Below is a small trained network, with its code and all its weights. Each question gives an input and a class and asks what happens when units are switched off, that is, made to give their printed mean instead of their output.

import numpy as np


def w(rows, s, z=0):
    codes = np.array(rows[::2]) - 128.0
    scale = np.full(codes.shape[1], s)
    scale[-1] = z or s
    return codes * scale


def f(y):
    return np.maximum(y, 0)


def log_softmax(a):
    a = a - a.max(-1, keepdims=True)
    return a - np.log(np.exp(a).sum(-1, keepdims=True))


def net(x, mask):
    res = np.array(x, float).reshape(1, 4) / 4 @ E
    y = f(res @ A[0][:, :-1].T + A[0][:, -1])
    res = res + np.where(mask, y, B[0][:, -1]) @ B[0][:, :-1]
    return log_softmax(res[-1] @ U[:, :-1].T + U[:, -1])


A, B = {}, {}
E = w([
[131,137,193,108,171,94,116],'x0',
[246,102,165,191,141,135,232],'x1',
[209,107,106,29,200,211,96],'x2',
[97,200,190,106,106,217,178],'x3',
],0.013)
A[0] = w([
[159,34,115,154,128,58,71,102],'neuron 1',
[114,199,167,123,177,133,148,254],'neuron 2',
[163,82,147,165,134,136,167,155],'neuron 3',
[164,122,128,179,157,127,220,206],'neuron 4',
[126,142,78,182,107,157,113,155],'neuron 5',
[61,119,166,217,101,63,155,42],'neuron 6',
[20,138,110,100,112,138,51,161],'neuron 7',
[123,5,131,140,150,86,76,99],'neuron 8',
[117,143,171,120,110,178,137,101],'neuron 9',
[98,209,181,76,84,184,187,71],'neuron 10',
[151,81,90,12,218,159,162,122],'neuron 11',
],0.012,0.001)
B[0] = w([
[26,144,101,104,85,73,198,203],'neuron 1',
[64,113,159,116,133,129,195,175],'neuron 2',
[154,162,125,70,176,76,119,188],'neuron 3',
[184,242,166,2,208,164,117,216],'neuron 4',
[193,176,98,116,83,122,60,163],'neuron 5',
[231,8,148,202,120,179,100,249],'neuron 6',
[169,113,143,40,187,101,32,235],'neuron 7',
[104,200,119,152,60,115,156,191],'neuron 8',
[116,122,65,163,60,65,140,172],'neuron 9',
[117,166,72,159,87,49,181,221],'neuron 10',
[184,41,107,196,117,175,163,235],'neuron 11',
],0.0094,0.018)
U = w([
[144,186,143,2,211,77,44,254],'0',
[25,176,24,166,60,9,198,35],'1',
[165,24,111,227,136,174,107,77],'2',
],0.0088,0.0011)

Each question gives the input, the list of numbers given to net, and the class t.
The units are the neurons (one row each of A and B). Each row of codes is followed by its name. A weight is (code - 128) times the scale printed after its matrix; where a second scale follows, it is the last column's (A, B and U).
mask holds one flag per neuron, in row order. A switched-off neuron (its flag False) gives its mean, the last column of its row in B, instead of its output. The means were averaged over made-up inputs and are rounded, as every weight is.
A unit's drop is (log p(t) with every unit on - log p(t) with that unit switched off) / (log p(t) with every unit on - log p(t) with every unit switched off).
The circuit of an input: a set's keep is (log p(t) with only the set's units on - log p(t) with every unit switched off) / (log p(t) with every unit on - log p(t) with every unit switched off). Starting from all 11 units, units are removed one at a time, each time the one whose removal leaves the highest keep (on an exact tie, the one counted first), for as long as the keep stays at least 0.8.
units of the circuit, in order: the units of the circuit, biggest drop first
most important unit: the unit with the biggest drop
k most important neurons: the k neurons with the biggest drops, biggest first
drop of u: that unit's drop, to one decimal
input [-4,1,-8,7], class 2: most important unit	neuron 6
input [-7,5,6,-7], class 1: 2 most important neurons	(neuron 1; neuron 6)
input [-3,-6,-7,-3], class 2: 2 most important neurons	(neuron 6; neuron 4)
input [6,6,8,1], class 2: 2 most important neurons	(neuron 11; neuron 7)
input [-1,8,6,2], class 0: 2 most important neurons	(neuron 4; neuron 6)
input [-1,-5,-5,4], class 0: 3 most important neurons	(neuron 7; neuron 11; neuron 1)
input [-8,-1,4,-4], class 1: 4 most important neurons	(neuron 6; neuron 1; neuron 8; neuron 7)
input [-5,-1,6,7], class 1: 2 most important neurons	(neuron 10; neuron 6)
input [-8,-5,-4,-3], class 0: 2 most important neurons	(neuron 7; neuron 11)
input [-7,-2,5,3], class 2: 3 most important neurons	(neuron 11; neuron 1; neuron 4)
input [3,6,1,-5], class 0: 2 most important neurons	(neuron 4; neuron 10)
input [1,4,-7,-6], class 2: 4 most important neurons	(neuron 6; neuron 10; neuron 9; neuron 2)
input [-6,-8,-7,-6], class 0: 2 most important neurons	(neuron 7; neuron 11)
input [-8,-6,-1,6], class 0: units of the circuit, in order	(neuron 7)
input [2,1,-8,-1], class 2: drop of neuron 6	0.6
input [3,8,3,4], class 0: drop of neuron 4	0.5
input [-8,4,-7,-3], class 2: drop of neuron 6	3.0
